Below are the code and all the weights of a small trained network. Each question names an input and a class and asks about switching units off, where a switched-off unit gives its printed mean instead of its output.

import numpy as np


def w(rows, s, z=0):
    codes = np.array(rows[::2]) - 128.0
    scale = np.full(codes.shape[1], s)
    scale[-1] = z or s
    return codes * scale


def norm(h):
    return h / np.sqrt((h * h).mean(-1, keepdims=True) + 1e-5)


def f(y):
    return y / 2 * (1 + np.tanh(0.7978845608 * (y + 0.044715 * y**3)))


def log_softmax(a):
    a = a - a.max(-1, keepdims=True)
    return a - np.log(np.exp(a).sum(-1, keepdims=True))


def net(x, mask):
    res = np.array(x, float).reshape(1, 7) / 4 @ E
    u = 0
    for l in range(3):
        y = f(norm(res) @ A[l][:, :-1].T + A[l][:, -1])
        res = res + np.where(mask[u : u + 4], y, B[l][:, -1]) @ B[l][:, :-1]
        u += 4
    return log_softmax(norm(res)[-1] @ U[:, :-1].T + U[:, -1])


A, B = {}, {}
E = w([
[102,133,2,135,106],'x0',
[87,143,144,104,170],'x1',
[183,136,81,37,96],'x2',
[133,169,127,105,146],'x3',
[184,119,113,164,189],'x4',
[62,144,136,123,87],'x5',
[157,190,72,157,82],'x6',
],0.0086)
A[0] = w([
[72,107,53,99,179,248],'L0N1',
[108,43,97,152,172,27],'L0N2',
[184,154,68,143,88,108],'L0N3',
[91,254,47,115,236,227],'L0N4',
],0.0084,0.0016)
B[0] = w([
[196,105,174,1,182,219],'L0N1',
[69,96,101,161,171,161],'L0N2',
[220,72,77,137,162,196],'L0N3',
[169,82,90,78,81,252],'L0N4',
],0.0079,0.0035)
A[1] = w([
[255,115,98,236,21,2],'L1N1',
[139,7,229,211,221,126],'L1N2',
[133,216,27,219,169,130],'L1N3',
[180,117,158,80,159,29],'L1N4',
],0.005,0.00085)
B[1] = w([
[168,132,147,52,111,198],'L1N1',
[37,165,161,154,91,252],'L1N2',
[209,71,203,58,191,149],'L1N3',
[11,193,127,54,81,156],'L1N4',
],0.012,0.0032)
A[2] = w([
[145,74,84,107,196,254],'L2N1',
[97,185,86,153,126,117],'L2N2',
[86,100,3,110,104,136],'L2N3',
[116,132,152,18,114,13],'L2N4',
],0.012,0.0018)
B[2] = w([
[111,93,164,80,129,228],'L2N1',
[174,182,125,115,107,126],'L2N2',
[90,37,254,134,56,237],'L2N3',
[232,96,66,96,145,253],'L2N4',
],0.0099,0.0053)
U = w([
[237,163,111,15,168,4],'0',
[22,254,231,224,226,252],'1',
],0.009,0.0003)

Each question gives the input, the list of numbers given to net, and the class t.
The units are the neurons (one row each of A and B). Each row of codes is followed by its name. A weight is (code - 128) times the scale printed after its matrix; where a second scale follows, it is the last column's (A, B and U).
mask holds one flag per neuron, layer by layer. A switched-off neuron (its flag False) gives its mean, the last column of its row in B, instead of its output. The means were averaged over made-up inputs and are rounded, as every weight is.
A unit's drop is (log p(t) with every unit on - log p(t) with that unit switched off) / (log p(t) with every unit on - log p(t) with every unit switched off).
top k neurons: the k neurons with the biggest drops, biggest first
drop of u: that unit's drop, to one decimal
input [2,1,-1,-8,-4,-6,-8], class 1: top neuron => [L1N2]
input [-3,8,0,-3,4,-8,3], class 1: top 3 neurons => [L0N1; L1N1; L1N2]
input [-6,-3,-2,0,5,-8,2], class 1: top 2 neurons => [L1N2; L2N4]
input [1,5,-3,6,0,8,-6], class 0: top 3 neurons => [L0N1; L2N4; L0N4]
input [2,-8,-6,-3,-7,-6,0], class 1: top 2 neurons => [L2N4; L0N4]
input [-8,6,5,-2,8,8,-1], class 1: top 2 neurons => [L0N1; L0N4]
input [0,8,0,-5,-2,-7,-4], class 1: top 3 neurons => [L1N2; L0N2; L0N4]
input [1,8,-6,-1,2,-1,7], class 0: drop of L0N4 => 0.1
input [-7,-5,-1,7,-3,3,-1], class 1: drop of L1N1 => 0.1
input [2,6,-7,8,2,1,3], class 0: drop of L0N4 => 0.3
